Below is a small trained network, with its code and all its weights. Each question gives an input and a target symbol and asks what happens when units are switched off, that is, made to give their printed mean instead of their output.

import numpy as np


def w(rows, s, z=0):
    codes = np.array(rows[::2]) - 128.0
    scale = np.full(codes.shape[1], s)
    scale[-1] = z or s
    return codes * scale


def norm(h):
    return h / np.sqrt((h * h).mean(-1, keepdims=True) + 1e-5)


def f(y):
    return np.maximum(y, 0)


def softmax(a):
    e = np.exp(a - a.max(-1, keepdims=True))
    return e / e.sum(-1, keepdims=True)


def log_softmax(a):
    a = a - a.max(-1, keepdims=True)
    return a - np.log(np.exp(a).sum(-1, keepdims=True))


def net(x, mask):
    ids = ['βγδεζηλμξφψω'.index(c) for c in x.split()]
    T = len(ids)
    res = E[ids] + P[:T]
    r = norm(res)
    for j in range(3):
        rows = slice(3 * j, 3 * j + 3)
        q, k, v = (r @ M[0][rows].T for M in (Q, K, V))
        z = softmax(np.where(np.tri(T) > 0, q @ k.T / 3**0.5, -1e9)) @ v
        o = O[0][rows]
        res = res + np.where(mask[j], z, o[:, -1]) @ o[:, :-1]
    y = f(norm(res) @ A[0][:, :-1].T + A[0][:, -1])
    res = res + np.where(mask[3:7], y, B[0][:, -1]) @ B[0][:, :-1]
    return log_softmax(norm(res)[-1] @ U[:, :-1].T + U[:, -1])


Q, K, V, O, A, B = {}, {}, {}, {}, {}, {}
E = w([
[107,184,78],'β',
[47,17,138],'γ',
[74,71,219],'δ',
[114,179,74],'ε',
[158,80,99],'ζ',
[65,124,107],'η',
[67,121,110],'λ',
[75,132,128],'μ',
[60,109,92],'ξ',
[160,32,5],'φ',
[148,91,110],'ψ',
[91,94,128],'ω',
],0.018)
P = w([
[254,191,132],'0',
[86,70,76],'1',
[88,100,96],'2',
[89,115,103],'3',
[87,126,109],'4',
[43,217,50],'5',
[106,120,102],'6',
[98,130,106],'7',
[140,109,87],'8',
],0.0087)
Q[0] = w([
[96,173,46],'h1',
[126,213,38],'h1',
[128,168,90],'h1',
[116,110,183],'h2',
[54,140,115],'h2',
[5,100,77],'h2',
[170,87,113],'h3',
[190,235,85],'h3',
[199,143,133],'h3',
],0.024)
K[0] = w([
[174,154,172],'h1',
[227,185,165],'h1',
[173,154,133],'h1',
[157,103,185],'h2',
[174,59,136],'h2',
[89,53,89],'h2',
[178,99,73],'h3',
[252,159,176],'h3',
[183,119,159],'h3',
],0.027)
V[0] = w([
[77,38,82],'h1',
[102,94,8],'h1',
[245,56,130],'h1',
[111,122,100],'h2',
[146,138,148],'h2',
[175,202,168],'h2',
[174,68,114],'h3',
[33,108,94],'h3',
[132,152,144],'h3',
],0.015)
O[0] = w([
[123,150,252,146],'h1',
[187,91,197,194],'h1',
[47,59,99,100],'h1',
[145,136,140,162],'h2',
[109,123,119,95],'h2',
[136,100,68,7],'h2',
[116,179,105,109],'h3',
[191,108,30,241],'h3',
[120,119,145,108],'h3',
],0.017,0.014)
A[0] = w([
[38,68,128,171],'n1',
[138,237,239,253],'n2',
[173,225,248,88],'n3',
[161,201,54,236],'n4',
],0.017,0.0025)
B[0] = w([
[157,145,199,157],'n1',
[45,201,178,233],'n2',
[6,148,132,246],'n3',
[99,145,198,194],'n4',
],0.024,0.014)
U = w([
[161,172,72,127],'β',
[17,167,246,255],'γ',
[55,163,81,7],'δ',
[133,143,85,102],'ε',
[82,31,145,60],'ζ',
[218,201,199,53],'η',
[230,199,196,111],'λ',
[103,183,58,132],'μ',
[31,175,214,65],'ξ',
[154,29,254,18],'φ',
[69,48,127,12],'ψ',
[65,70,109,45],'ω',
],0.0094,0.0026)

Each question gives the input, a string of symbols that net reads in full, and the target symbol t.
The units are the heads (3 rows each of Q, K, V and O) and the neurons (one row each of A and B). Each row of codes is followed by its name. A weight is (code - 128) times the scale printed after its matrix; where a second scale follows, it is the last column's (O, A, B and U).
mask holds one flag per unit, heads first, then neurons. A switched-off unit (its flag False) gives its mean, the last column of its rows in O or B, instead of its output. The means were averaged over made-up inputs and are rounded, as every weight is.
A unit's drop is (log p(t) with every unit on - log p(t) with that unit switched off) / (log p(t) with every unit on - log p(t) with every unit switched off).
The circuit of an input: a set's keep is (log p(t) with only the set's units on - log p(t) with every unit switched off) / (log p(t) with every unit on - log p(t) with every unit switched off). Starting from all 7 units, units are removed one at a time, each time the one whose removal leaves the highest keep (on an exact tie, the one counted first), for as long as the keep stays at least 0.8.
circuit, biggest first: the units of the circuit, biggest drop first
k most important neurons: the k neurons with the biggest drops, biggest first
which heads matter: for each layer, one digit per head in row order, 1 if its drop is at least 0.15 and else 0, layers parted by /
drop when u is switched off: that unit's drop, to one decimal
input φ φ φ λ λ φ, target φ: circuit, biggest first -> h1; n3; n2
input η η ζ ζ γ β β γ φ, target η: circuit, biggest first -> n3
input λ η φ ε γ ξ η γ λ, target λ: which heads matter -> 000
input λ λ δ ζ η φ, target λ: circuit, biggest first -> n3; n2
input η β η λ δ μ, target η: which heads matter -> 101
input φ δ β η μ μ μ δ φ, target φ: circuit, biggest first -> n3; n2; h1
input λ ω δ ε β μ μ, target λ: circuit, biggest first -> h1; h3; n3
input φ λ λ ξ μ ψ η, target φ: circuit, biggest first -> h1; n3; n2
input λ λ λ, target λ: which heads matter -> 001
input λ δ ω μ, target λ: circuit, biggest first -> h3; n3; h1
input φ δ μ, target φ: circuit, biggest first -> n3; n2; h1; h3
input λ ξ β ξ ξ ξ, target λ: circuit, biggest first -> n3; n2; h1
input φ ζ λ ζ λ ξ, target φ: circuit, biggest first -> h1; n3; n2
input η γ μ ψ γ η δ λ, target η: which heads matter -> 001
input λ γ ξ, target λ: which heads matter -> 000
input λ ω λ ζ η, target λ: which heads matter -> 001
input η γ γ η η, target η: 3 most important neurons -> n3; n2; n4
input η ω φ, target η: most important neuron -> n3
input φ δ δ λ μ μ λ, target φ: 3 most important neurons -> n3; n2; n1
input λ ζ λ η ω λ ζ φ, target λ: drop when h1 is switched off -> 0.1
input η μ ψ μ, target η: drop when h1 is switched off -> 0.2
input φ β λ β δ ζ μ β μ, target φ: drop when h3 is switched off -> -0.1
input λ λ μ β ξ β η ω η, target λ: drop when n3 is switched off -> 0.6
